Here is a tiny trained network, its code and every weight. The questions are about switching its units off for an input and a target symbol, where a switched-off unit gives its printed mean instead of its output.

import numpy as np


def w(rows, s, z=0):
    codes = np.array(rows[::2]) - 128.0
    scale = np.full(codes.shape[1], s)
    scale[-1] = z or s
    return codes * scale


def f(y):
    return y / 2 * (1 + np.tanh(0.7978845608 * (y + 0.044715 * y**3)))


def softmax(a):
    e = np.exp(a - a.max(-1, keepdims=True))
    return e / e.sum(-1, keepdims=True)


def log_softmax(a):
    a = a - a.max(-1, keepdims=True)
    return a - np.log(np.exp(a).sum(-1, keepdims=True))


def net(x, mask):
    ids = ['ΘΦΩαεζημ'.index(c) for c in x.split()]
    T = len(ids)
    res = E[ids] + P[:T]
    r = res
    for j in range(2):
        rows = slice(4 * j, 4 * j + 4)
        q, k, v = (r @ M[0][rows].T for M in (Q, K, V))
        z = softmax(np.where(np.tri(T) > 0, q @ k.T / 4**0.5, -1e9)) @ v
        o = O[0][rows]
        res = res + np.where(mask[j], z, o[:, -1]) @ o[:, :-1]
    y = f(res @ A[0][:, :-1].T + A[0][:, -1])
    res = res + np.where(mask[2:10], y, B[0][:, -1]) @ B[0][:, :-1]
    return log_softmax(res[-1] @ U[:, :-1].T + U[:, -1])


Q, K, V, O, A, B = {}, {}, {}, {}, {}, {}
E = w([
[210,192,84,115,161],'Θ',
[190,172,95,150,156],'Φ',
[230,157,108,156,134],'Ω',
[216,197,107,144,99],'α',
[142,233,101,157,103],'ε',
[228,93,168,10,85],'ζ',
[9,219,211,106,80],'η',
[131,186,204,20,26],'μ',
],0.014)
P = w([
[133,180,148,92,206],'0',
[187,156,161,158,164],'1',
[136,127,248,155,204],'2',
[93,140,92,87,148],'3',
[156,129,129,153,123],'4',
[145,115,202,180,124],'5',
[86,126,65,100,107],'6',
[136,107,113,154,91],'7',
[139,102,181,191,80],'8',
[80,111,44,111,70],'9',
[121,89,101,161,58],'10',
[129,89,169,202,43],'11',
[68,102,43,111,52],'12',
],0.019)
Q[0] = w([
[6,21,208,79,227],'H0',
[69,40,37,25,204],'H0',
[145,106,16,127,148],'H0',
[134,91,69,117,169],'H0',
[214,64,142,137,152],'H1',
[164,200,101,156,105],'H1',
[120,162,98,203,194],'H1',
[162,63,91,17,141],'H1',
],0.014)
K[0] = w([
[145,208,215,60,184],'H0',
[172,181,143,136,244],'H0',
[158,119,105,171,212],'H0',
[157,127,110,114,253],'H0',
[169,22,98,112,159],'H1',
[148,174,85,185,115],'H1',
[95,120,103,163,195],'H1',
[169,112,148,62,135],'H1',
],0.016)
V[0] = w([
[132,95,148,186,199],'H0',
[86,247,119,213,60],'H0',
[5,150,85,232,213],'H0',
[189,127,20,254,241],'H0',
[97,188,95,149,136],'H1',
[74,150,57,156,37],'H1',
[182,121,83,170,161],'H1',
[165,59,111,229,141],'H1',
],0.0078)
O[0] = w([
[122,62,106,174,144,47],'H0',
[61,236,122,218,135,246],'H0',
[119,123,32,235,182,3],'H0',
[99,68,137,106,219,24],'H0',
[138,117,96,93,158,144],'H1',
[141,80,178,102,255,98],'H1',
[59,131,172,95,151,110],'H1',
[95,54,185,115,118,56],'H1',
],0.0098,0.0062)
A[0] = w([
[49,198,85,116,37,148],'N0',
[169,144,183,116,65,2],'N1',
[229,159,75,95,198,166],'N2',
[152,122,211,172,198,154],'N3',
[200,66,233,118,169,128],'N4',
[168,122,106,93,71,165],'N5',
[201,76,145,252,192,129],'N6',
[61,133,29,109,83,63],'N7',
],0.011,0.0076)
B[0] = w([
[146,77,99,118,149,252],'N0',
[130,120,145,142,180,199],'N1',
[134,175,100,92,144,150],'N2',
[66,150,91,125,52,140],'N3',
[191,85,115,96,74,151],'N4',
[67,152,118,171,151,185],'N5',
[71,33,117,168,172,136],'N6',
[78,90,247,76,128,150],'N7',
],0.013,0.028)
U = w([
[169,176,80,69,152,208],'Θ',
[69,91,135,85,187,134],'Φ',
[152,125,93,132,62,17],'Ω',
[106,254,200,153,42,115],'α',
[45,222,164,184,101,2],'ε',
[204,136,184,139,132,164],'ζ',
[231,160,86,214,115,198],'η',
[138,197,249,194,209,36],'μ',
],0.0088,0.0035)

Each question gives the input, a string of symbols that net reads in full, and the target symbol t.
The units are the heads (4 rows each of Q, K, V and O) and the neurons (one row each of A and B). Each row of codes is followed by its name. A weight is (code - 128) times the scale printed after its matrix; where a second scale follows, it is the last column's (O, A, B and U).
mask holds one flag per unit, heads first, then neurons. A switched-off unit (its flag False) gives its mean, the last column of its rows in O or B, instead of its output. The means were averaged over made-up inputs and are rounded, as every weight is.
A unit's drop is (log p(t) with every unit on - log p(t) with that unit switched off) / (log p(t) with every unit on - log p(t) with every unit switched off).
The circuit of an input: a set's keep is (log p(t) with only the set's units on - log p(t) with every unit switched off) / (log p(t) with every unit on - log p(t) with every unit switched off). Starting from all 10 units, units are removed one at a time, each time the one whose removal leaves the highest keep (on an exact tie, the one counted first), for as long as the keep stays at least 0.8.
units of the circuit, in order: the units of the circuit, biggest drop first
unit that matters most: the unit with the biggest drop
top k neurons: the k neurons with the biggest drops, biggest first
input ε Φ Φ ε ζ ε η Ω η α Φ Φ, target α: units of the circuit, in order	N0, H1, N3
input η Θ Φ, target η: unit that matters most	H0
input ζ Φ ε Θ η ζ Φ α, target α: top 4 neurons	N0, N1, N6, N4
input Ω ζ ε ε η Θ ε μ Ω, target μ: units of the circuit, in order	N1, H0, N5
input ζ ζ μ μ ζ ε Φ Φ η ζ α Ω, target ζ: units of the circuit, in order	H0, N1
input Φ Ω η η ε, target ε: units of the circuit, in order	H0, H1, N0, N3
input ε Ω α α μ η ε ζ η ζ ε Φ, target ζ: units of the circuit, in order	H0, H1
input ε η ε η μ η η α ε α ε α, target ε: units of the circuit, in order	H1, H0, N3
input Ω ζ η α ε α α ε μ, target μ: units of the circuit, in order	N1, N5, H0, N0
input Φ ε α, target ε: units of the circuit, in order	H0, N3
input Φ ζ Θ η η ζ μ ε ζ, target μ: units of the circuit, in order	N1, N5, H0
input ζ Ω α α Θ ε η, target Θ: units of the circuit, in order	H1, N5
input Φ ζ ε Θ Φ η ε α Ω, target ε: units of the circuit, in order	H0, N3, H1
input Ω ζ Θ η, target Θ: units of the circuit, in order	H1
input Ω Θ η ζ η Θ, target η: top 2 neurons	N0, N7
input Ω Θ Θ μ η Ω ζ μ Ω ε Θ η ε, target Φ: top 2 neurons	N7, N4
input Φ Θ ε α η, target η: top 2 neurons	N0, N5
input Ω ε Φ ε ζ η η μ ζ μ Φ Ω, target μ: units of the circuit, in order	H0, N1, H1
input Φ ε ζ Θ α η ζ ε ζ ε, target Φ: top 2 neurons	N7, N0
input Ω Ω α Θ ε η ζ Ω Θ, target ζ: unit that matters most	N4
input α ε η η ζ η Φ Θ η Ω, target Φ: top 2 neurons	N7, N4
input ε ζ η η η ε Φ μ η Ω Φ Θ, target Ω: top 4 neurons	N4, N3, N1, N5
input ζ α ε ζ Θ Ω Ω Ω, target Ω: top 3 neurons	N1, N4, N3
input ε ε Φ η α ε Φ Φ Θ α Θ ε μ, target Θ: units of the circuit, in order	H1, N2
input Θ ε Φ ε Φ η ζ α Ω Φ ε Φ, target ε: top 3 neurons	N3, N0, N6
input μ η Ω Ω η μ α Φ Ω ε ε Φ, target ε: units of the circuit, in order	H0, H1, N3
input ζ Θ ζ, target ζ: top 2 neurons	N4, N1
input Θ α η ζ Ω ζ α, target Φ: unit that matters most	H1
input Θ Θ Θ ζ Φ Φ Θ Φ Ω, target Ω: top 4 neurons	N4, N3, N1, N5
